Below are the code and all the weights of a small trained network. Each question names an input and a class and asks about switching units off, where a switched-off unit gives its printed mean instead of its output.

import numpy as np


def w(rows, s, z=0):
    codes = np.array(rows[::2]) - 128.0
    scale = np.full(codes.shape[1], s)
    scale[-1] = z or s
    return codes * scale


def f(y):
    return y / 2 * (1 + np.tanh(0.7978845608 * (y + 0.044715 * y**3)))


def log_softmax(a):
    a = a - a.max(-1, keepdims=True)
    return a - np.log(np.exp(a).sum(-1, keepdims=True))


def net(x, mask):
    res = np.array(x, float).reshape(1, 3) / 4 @ E
    y = f(res @ A[0][:, :-1].T + A[0][:, -1])
    res = res + np.where(mask, y, B[0][:, -1]) @ B[0][:, :-1]
    return log_softmax(res[-1] @ U[:, :-1].T + U[:, -1])


A, B = {}, {}
E = w([
[40,143,150,82,92,153,103,251,171,91],'x0',
[181,192,177,153,153,39,75,138,41,188],'x1',
[83,82,138,164,6,169,90,141,108,68],'x2',
],0.012)
A[0] = w([
[62,193,103,59,88,237,115,254,205,107,241],'N1',
[53,117,159,178,42,124,95,151,117,60,214],'N2',
[176,167,133,220,73,164,84,60,99,157,202],'N3',
[155,141,76,228,135,142,169,53,101,72,168],'N4',
[150,180,131,91,161,71,150,138,167,205,219],'N5',
[112,90,44,114,100,185,177,87,189,117,174],'N6',
[114,39,75,79,164,138,171,58,197,155,253],'N7',
],0.01,0.0029)
B[0] = w([
[13,81,209,121,94,157,73,63,109,221,251],'N1',
[78,96,254,51,38,228,191,190,124,112,214],'N2',
[129,158,224,124,99,23,93,22,163,163,180],'N3',
[159,186,111,120,157,69,71,71,141,103,175],'N4',
[162,254,73,55,115,206,140,180,45,76,185],'N5',
[173,171,100,77,164,156,104,120,28,130,196],'N6',
[142,193,56,86,170,189,83,110,18,95,194],'N7',
],0.0093,0.022)
U = w([
[212,188,96,61,127,188,146,176,17,86,243],'0',
[192,60,118,158,131,189,183,214,171,50,7],'1',
[72,82,37,161,108,73,212,179,169,113,10],'2',
[188,111,127,169,141,71,77,64,168,143,143],'3',
[1,9,247,107,72,138,132,127,175,171,193],'4',
[115,94,85,171,126,135,195,162,211,60,3],'5',
],0.009,0.0026)

Each question gives the input, the list of numbers given to net, and the class t.
The units are the neurons (one row each of A and B). Each row of codes is followed by its name. A weight is (code - 128) times the scale printed after its matrix; where a second scale follows, it is the last column's (A, B and U).
mask holds one flag per neuron, in row order. A switched-off neuron (its flag False) gives its mean, the last column of its row in B, instead of its output. The means were averaged over made-up inputs and are rounded, as every weight is.
A unit's drop is (log p(t) with every unit on - log p(t) with that unit switched off) / (log p(t) with every unit on - log p(t) with every unit switched off).
The circuit of an input: a set's keep is (log p(t) with only the set's units on - log p(t) with every unit switched off) / (log p(t) with every unit on - log p(t) with every unit switched off). Starting from all 7 units, units are removed one at a time, each time the one whose removal leaves the highest keep (on an exact tie, the one counted first), for as long as the keep stays at least 0.8.
circuit, biggest first: the units of the circuit, biggest drop first
most important unit: the unit with the biggest drop
k most important neurons: the k neurons with the biggest drops, biggest first
drop of u: that unit's drop, to one decimal
input [2,-7,-3], class 0: most important unit	N7
input [-2,-6,6], class 0: 2 most important neurons	N6; N7
input [-3,0,0], class 3: circuit, biggest first	N2; N5
input [-2,-4,5], class 0: 2 most important neurons	N6; N1
input [-4,3,5], class 3: 3 most important neurons	N1; N4; N2
input [-5,4,7], class 4: 3 most important neurons	N7; N6; N2
input [-2,3,3], class 3: 2 most important neurons	N1; N2
input [6,-6,-8], class 0: 4 most important neurons	N7; N6; N5; N2
input [-6,1,-1], class 3: 2 most important neurons	N3; N2
input [0,8,3], class 4: 4 most important neurons	N7; N6; N4; N3
input [-6,1,6], class 3: 2 most important neurons	N1; N4
input [-4,6,8], class 4: drop of N2	0.5
input [0,-8,-2], class 0: drop of N6	0.0
input [-7,6,0], class 3: most important unit	N3
input [6,3,-3], class 4: drop of N7	1.0
input [2,-8,-5], class 0: drop of N7	1.5
